[143 111 143 174 143]  barev
[111  84  95 107 110]  vef
[156 158  53 155 142]  gak
[120 149 115 119 142]  Dozab
[ 76  95 121 139  53]  zot
common barev vef: 
[111]
common zot gak: 
[53]
again barev: 
[143]

[114 132 119 103 165 114 123 139  70 101 128 157 132 146 130 140 161 142
  92 116 124 118 121 123  92  81 100 147 153 117 142 148 146 147 122 137
 122 177 114 134 125 119 130 161 139 126 118 146 121 154 166 134 128 134
 139 128 110 160] -> Bog
[175 142 126 113 129 136 154 132 145 145 131 123 110 134 143 137 127  93
 105 109 159 112 110 113 106 102 137  99 139 141  83 130 134 104  87 102
 112 144 136  80 100 105 109 129 133 149 158 136 129  91 114 100 168 147
 101 112  78 175] -> zonu
[113 125 143 105 106 107 153 147 129 117 134 143 132 109 155 101 147 133
 170 123 153 164 144 101  94 116  81 138 116 146 122 136 114 175 143 145
 103  94 128 124 143  94  98 174 118 158 142 153 126 155 172 143 122 118
 101 111 114 155] -> bizik
[150 171 143 147 109  90 122 101  94 113  86 104 107 125 114 128 144 109
 135 136 148 126 156 121  93 116 154 174 134 118  90 152 125 131 155  77
 133 132 131 111 144 124 108 124 116  99 126 134 118 100 111  88 140 188
 133  77  90 103] -> dud
[124 135  77  55 152  66 134 146  55 109 116 163 116 149 161 141  89 114
 115  88 118 159 114 119 131  92  93 127 116 109 184 112  89 168 113 150
  89 172 111 121 126  95 106 180 126 127 126 166 123 182 179 129 129 108
 156 110 116 186] -> Zurov
[149 172 150  88 135 108 177 145 119 134 146  96 150 122 122 149 136 115
 120 114 158 108  91  71  68 130 148 148 132 150  79 102 121  82 120 127
 106 135 114 115 108 146 120 128 149  72 147 149  88 155 132 124 152 136
 135 182 125 110] -> Giz
q: [175 142 126 113 129 136 154 132 145 145 131 123 110 134 143 137 127  93
 105 109 159 112 110 113 106 102 137  99 139 141  83 130 134 104  87 102
 112 144 136  80 100 105 109 129 133 149 158 136 129  91 114 100 168 147
 101 112  78 175]
zonu
q: [113 125 143 105 106 107 153 147 129 117 134 143 132 109 155 101 147 133
 170 123 153 164 144 101  94 116  81 138 116 146 122 136 114 175 143 145
 103  94 128 124 143  94  98 174 118 158 142 153 126 155 172 143 122 118
 101 111 114 155]
bizik
q: [124 135  77  55 152  66 134 146  55 109 116 163 116 149 161 141  89 114
 115  88 118 159 114 119 131  92  93 127 116 109 184 112  89 168 113 150
  89 172 111 121 126  95 106 180 126 127 126 166 123 182 179 129 129 108
 156 110 116 186]
Zurov
q: [114 132 119 103 165 114 123 139  70 101 128 157 132 146 130 140 161 142
  92 116 124 118 121 123  92  81 100 147 153 117 142 148 146 147 122 137
 122 177 114 134 125 119 130 161 139 126 118 146 121 154 166 134 128 134
 139 128 110 160]
Bog

[172 172  69  67]  Zek
[172 159  68 160]  buk
[173 159 159 160]  viz
again Zek: 
[172]
common Zek buk: 
[172]
again viz: 
[159]
q: [173 159 159 160]
viz
common buk Zek: 
[172]
q: [172 159  68 160]
buk

[114 167 156 152  67 157] : mel
[114 157 181 157 136 157] : tinut
[114 155 177 195  75  58] : dap
common dap mel: 
[114]
common dap tinut: 
[114]
again tinut: 
[157]
q: [114 167 156 152  67 157]
mel

[123 115 121 121 144] : par
[ 66 117  66  66  66] : Vapal
[ 33 122 186  65  71] : kase
[ 43 152 169 123  59] : Nakib
[123 123 153 123 123] : pem
again par: 
[121]
again pem: 
[123]
common Nakib par: 
[123]
common pem Nakib: 
[123]
common pem par: 
[123]
again Vapal: 
[66]

[124 118 127 102 111 132 171 147 174 111 108 122 119 133 172 136 128 133
 125 122]  kerol
[124 113 120 121 126 128 124 123 107  81 114 118 113 109 129 132 133 180
 134 133]  Buki
[124 113 120 121 171 128 124 131 130 111 119 118 113  86  86 124 126 145
 134 136]  tifor
[124 126 129 102 111 130 171 147 197 142 114 118 119 121 150 140 131 121
 127 122]  damaf
[124 112 120 121 130 128 108 107  63  65 114 126 131 144 172 136 133 169
 134 136]  vade
q: [124 118 127 102 111 132 171 147 174 111 108 122 119 133 172 136 128 133
 125 122]
kerol
again vade: 
[136]
q: [124 126 129 102 111 130 171 147 197 142 114 118 119 121 150 140 131 121
 127 122]
damaf

